Each row is followed by one of two labels, saying whether the row has a hidden trait. Each part has a new trait and two new labels.
[  0  10  -2  -7   6   2   2  -5  -2  -1  -5 -13  12   0 -29  -4 -10 -15
  16  10  -2  15   8   0 -12   7   0  30 -10  -6  31  19  -2  -1 -24   1
  19 -18  -4 -24  31  10  13  -1 -19 -10  11  12  -2  -6  27   1   6   8
  11  -2   6  29   1  -1   8 -10   9  -4  17  -6  15 -19  -1  -6  -5 -15
  11   3 -10   5  -3  -9   0  15  -1  -7 -23   4  36   1  10  17   7 -11
  -2  10   3  -7  -6   2  20   9  -7   5  14  -7  39  15  15 -11   0   0
   3   8  -3  -5   2   7   6  11   5  16  12  15  -7   1  -9  -7   0 -12] | <33>
[  4 -16   4 -14  -8  -2  -4   8  18  -6   0  10  -7   2   0   3   7  22
 -23  -8 -16   0  15 -20  13   2  -1  -4  -4  20 -20  -7  -5   1  19  -1
  -6  33   4   3 -28 -20 -12  -4  16  -5 -17  -2   1   4 -19   2  -5  34
 -14  -8  17 -27   6   1   2  -7  -5   3  -9  16   7   0   2   2   0  -1
  -3  -3 -16  -5   2 -15 -10   1   0   2   9   0  -3   3  -9  -7  -6  10
   7 -11   4  12  -6  -2 -11  14   7   2 -28   3 -14  -8  -4   3   5   9
  12  -9   5   7  -1  -6   8 -16  13 -15  -9 -15   2  -1  -3   3   1   3] | <33>
[  3 -16   5 -15 -10  -3  -3  11  20 -14   2   6  -6   1   3   3   8  24
 -20  -9 -21   2  24 -10  13   0  -2  11  -6  24 -13  -2  -5   1  26  -1
   1  34   6  -2 -30 -26 -13  -7  10 -12 -16   3   2   3 -10   2  -3  30
 -14 -10  19 -30  12   5   5 -16  -1   3  -8  12  13 -10   0   0  -3   2
   1  -3 -20  -5   0 -20 -15   4   0   2   1   2   7  -1  -6  -1  -4   4
   8  -9   4  15  -9  -2  -5  21   3   4 -23   0   0  -2  -1   2   6   6
  16  -9   3   2   1  -5   4 -19  14 -23 -10 -16   2   3  -9  -2   2   0] | <33>
[ -5   9   0  21   0   5   3 -12 -10  10   1   2   1   2   7   3   2 -16
   7   3   9 -12 -25   2 -12  -6   0 -17   7 -12   9  -3   5  -2 -11   5
  -2 -15   2   6   6  15  10   1  -4  13  10  -7   4  -1   2   3   1 -26
   9   7 -17   3  -7   1  -2  16   1   0   4 -11 -12  10   2   2   0  11
  -1   1  11   4  -1  20   6  -6   1   0   4  -1 -27  -6   4  -4   5  -1
  -5   2  -4  -3   6   0   0 -19  -3  -3  34   1 -11   4  -3   0   1  -8
  -5   4  -5  -9   0   4 -15   7 -15   7  -1  13   1   2   5  -3  -1   3] | <36>
[ -6  -6   6  20 -12   7   2  -2  -1  12   9  21 -16   3  35  11  18   2
 -18 -14 -11 -31 -35  -2  -2 -17  -1 -49  20   4 -22 -22   6  -2  16   9
 -20   9  10  35 -30 -13  -8  -5  13  16  -1 -17  13   5 -30   8  -8 -28
  -1   5 -20 -45  -6   6  -5  23  -7   5 -10  12 -18  25   4   7   2  34
 -12  -2   9  -4   1  31  -1 -22   3   8  31  -3 -63 -12 -14 -25   1   8
  -3 -10  -5   8  10  -5 -16 -22   4  -6  21   8 -63  -6 -14  14   6  -7
  -3  -6  -4  -9  -1  -3 -29  -6 -19 -20 -15   4   7   5   8  -1   0  15] | <36>
[  3 -14   6 -14  -7  -4  -3  11  21 -16   0   4  -2   1  -6   2   7  24
 -18  -5 -23   4  28 -20  16   3  -2  11  -9  25 -12   2  -6   1  17   0
   6  28   6  -9 -28 -24 -14  -7  10 -16 -15   6   1   4  -4   2  -3  35
 -11  -8  26 -18  15   4   5 -19  -1   1  -5  13  13 -10   0  -2  -5   1
   4  -3 -22  -4  -1 -26 -15   7  -1   2  -7   2  22   0  -6   2  -3   1
   8  -9   5  17 -11  -3  -4  23   2   5 -30   1   7   1   1   1   5   7
  16  -9   3   3   0  -4   4 -18  19 -21  -7 -16  -1   2 -12  -2   2  -3] | <33>
[  5  -7   2 -23  -3  -5  -3   9  24 -18  -2  -3  -2   0 -12  -1   0  15
 -12  -2 -22  17  33 -10  14   8  -1  38 -18  21   1  10  -9   2  13  -3
  13  17   1 -15 -12 -18 -10  -5   0 -18 -13  11  -1   1   7   0   0  32
 -10 -11  29  -4  10   2   8 -22   3   0  -2   7  20 -23  -2  -4  -5 -11
   7   0 -20  -3   0 -39 -12  14  -2  -2 -15   4  35   4  -1   9  -2  -1
   9  -4   5  11 -13   0   3  29  -2   6 -33  -4  28   3   4  -4   4   8
  15   2   4   2   1  -2  14 -12  22  -9  -3  -8  -3   1 -14  -2   1  -7] | <33>
[  1   6  -4 -10   7  -3   0  -2  -1  -9  -4 -10  11  -2 -21  -8 -16  -7
  18  10  -3  18  24   7  -2   8   1  31 -11  -5  24  14  -3   1 -12  -4
  15 -12  -5 -22  23   7   7   2 -14 -14   9  12  -6  -3  27  -4   4  12
   4  -2  12  36   4  -3   5 -13   8  -3   9 -10  15 -17  -3  -6  -3 -14
  10   2  -5   3  -2 -16   1  15  -2  -5 -22   3  55   4  11  17   2  -8
   3   8   3  -9  -5   4  14  15  -6   3  -9  -6  39   6  10 -10  -4   1
   1   6   0   1   2   3  13   7  11  15   9  -2  -5   1  -8  -2   0 -12] | <33>
[ -2  10  -2  11   3   4   3 -10 -11  13   0  -5   2   1  -1   2   1 -19
   9   3  11 -11 -27   5 -12  -5   0 -10   3 -10  12   0   4  -2 -16   4
 -10 -20  -1   6  15  11   9   2  -6  12  11  -4   4  -3   5   2   1 -22
   8   7 -18   7  -8   0  -1  14   2  -2   6  -4  -9   8   2   0  -1   8
   0   3   8   4  -1  20   6  -4   1  -2   1  -1 -13  -4   3  -1   5  -3
  -7   5  -3  -8   5   2  -2 -15  -2  -2  28   1  -7   6   0   1   1  -8
  -7   5  -5  -8   0   5 -11  10 -14  10   3  16  -2   1   6  -3  -1   3] | <36>
[  0  17  -4   0   7   3   3  -8  -7   1  -6 -14  14   0 -25  -4 -12 -19
  21  11   7  15   3  13 -10   5   1  25  -5 -10  27  17   1  -1 -25  -1
  20 -29  -7 -18  44  17  17   3 -18  -2  14   8  -3  -8  30  -2   6  -2
  13   1  -1  39  -1  -3   5  -6   8  -4  15 -13   6 -14  -3  -6  -2  -9
  12   4   0   6  -2  -6   7  14  -2  -6 -22   3  27   2  12  16   7 -10
  -6  13   1 -11  -1   2  20  -2  -8   3  14  -6  47  12  11 -11  -2  -4
  -1  14  -4  -4   1   7   5  15  -3  20  12  18  -7   0  -4  -4   0 -11] | <33>
[  6 -11   2 -23   1  -3  -4  11  18 -15  -1  -2  -2  -1 -12   0   2  26
 -16  -4 -14  11  33 -15  13   8  -1  24 -12  26  -5   8  -8   1  16  -3
   8  20   1   3 -18 -18 -13  -4   6 -14 -15   7  -3   3  -4   0  -2  32
 -13 -12  27 -13  13   5   5 -19  -1   1  -5  10  18 -15  -1  -2  -1 -12
   3  -2 -22  -4   0 -29 -12  11   0   2  -7   2  29   3  -4   4  -7   1
   9  -6   7  12 -13  -2  -2  28   3   6 -27  -3  21  -3   4  -2   4  11
  13  -8   4  10   0  -4  14 -17  16 -12  -4 -16  -1  -2 -11   1   1  -3] | <33>
[ -4  16  -5  14   8   2   4 -12 -20   8  -5 -14  10  -2 -11  -5 -12 -31
  27  13  18   2 -16  18 -18   1   1  12   1 -23  30   9   5  -1 -29   1
  14 -36  -7  -7  46  31  21   5 -21   6  19   7  -4  -7  31  -3   7 -26
  16   7 -16  27  -5  -2   1   7   7  -4   6 -16  -6  -3  -2  -4  -1  -7
   4   4  12   8  -3   6  14   5  -1  -6 -14   1  14  -1  13  14   8 -10
 -10  14  -3 -18   6   4  18 -17  -6  -1  31  -4  23  12   9 -12  -5 -11
 -11  12  -6  -8   2   8  -1  21 -11  25  13  21  -4   0   2  -4  -1  -8] | <33>
[ -3  18  -5   5  10   2   3 -11 -13   5  -5 -14  13  -1 -21  -6 -12 -24
  27  14  13  10  -3  17 -13   4   1  21  -3 -23  29  13   2  -1 -27  -1
  13 -39  -7 -12  41  23  15   8 -20   3  19   8  -4  -4  38  -5   7 -12
  13   5 -12  39  -6  -4   4   5   6  -5  15 -16   1 -13  -2  -4  -2 -11
   9   4   7   5  -2   3  11  11  -2  -5 -18   1  19   2  13  16   7 -10
  -8  13  -1 -14   2   4  20  -9  -7   1  22  -5  33  12   9  -8  -5  -6
  -9  11  -4  -6   1   8   2  19  -4  22  12  20  -7   0   0  -4  -1  -7] | <33>
[ -6  31  -8  16  15   6   6 -19 -32  17  -6 -17  15   0 -21  -5 -15 -46
  38  18  27   4 -23  22 -23   1   2  11   4 -36  37  13   9  -2 -42   1
  12 -53 -10 -10  54  46  29   8 -28  15  31   5  -2  -9  34  -4   8 -35
  26  13 -33  54 -13  -6   1  18   9  -7  20 -23 -12  -2  -1  -3   1  -8
   6   6  17  10  -2  21  19   3  -1  -7  -9  -1   4   1  17  14  10 -10
 -12  21  -4 -23   9   5  20 -27  -9  -1  43  -5  25  15   9 -10  -6 -10
 -17  19  -8 -11   1  11  -5  31 -18  36  20  31  -7  -1   8  -4  -2  -8] | <33>
[  3   8   0 -15   3  -4   0   1   4 -10  -4 -13   7  -1 -21  -3  -6 -11
   9   7  -7  17  24   2   2   9   0  36 -12   4  21  22  -4   1  -8  -3
  15 -10  -3 -24  13   3   4  -2 -15 -14   2  14  -7  -3  21  -1   4  21
   3  -6  17  26   6   0   9 -16   6  -3   8   0  20 -18  -2  -7  -4 -14
  14   2 -11   1  -3 -23  -4  17  -2  -4 -17   4  43   3   8  17   3  -7
   3   6   4   1  -9   1  17  16  -5   6 -10  -6  39  10   8  -8   1   1
   7   3   0   0   1   4  10  -1   9   5   4   0  -6   1 -11  -5   1 -10] | <33>
[ -3 -11   9  12 -18   6  -2  -1  11  12  10  22 -20   6  31  15  24  11
 -26 -17 -10 -39 -30 -29   0 -16  -2 -50  13  12 -22 -23   3  -3  18  11
 -21  21  12  31 -40 -23 -14  -8  18  13  -5 -17  15   5 -37  12  -9 -16
 -10   1 -14 -59  -3   8  -6  13  -8   6 -11  21 -17  25   7   6   0  33
 -10  -3   0  -5   1  32  -9 -17   3   7  35  -3 -63 -11 -17 -18   0  11
   1 -15  -4  15   4  -7 -19 -14   7  -3  17   9 -61  -6 -15  15  12  -4
   4 -11  -4  -9  -2  -4 -27 -16 -14 -31 -17   3   6   5   4  -2   0  14] | <36>
[  4 -14   5 -12  -7   3  -3   8  17   1  -1   9  -9   3  -4   8   8  19
 -24 -11 -20 -11   6 -37   7  -3  -3 -16  -5  18 -14  -3  -4  -2   9   2
  -9  20   7  26 -30 -23 -15  -6  16   2 -17  -6   4   4 -28   8  -6  18
 -11  -8  18 -37   5   4   2 -14  -8   3  -5  20   4   6   5   4   2   5
  -6  -3 -16  -5   1  -7 -10   0   1   1  14   0 -16   1 -13 -15  -4   7
   8 -13   2  16  -9  -4 -17  12   7   2 -12   2 -13  -9  -2   2   8  11
  11  -8   2   5  -2  -5   0 -13   8 -20 -10  -6  -2  -2   0   0   0   4] | <33>
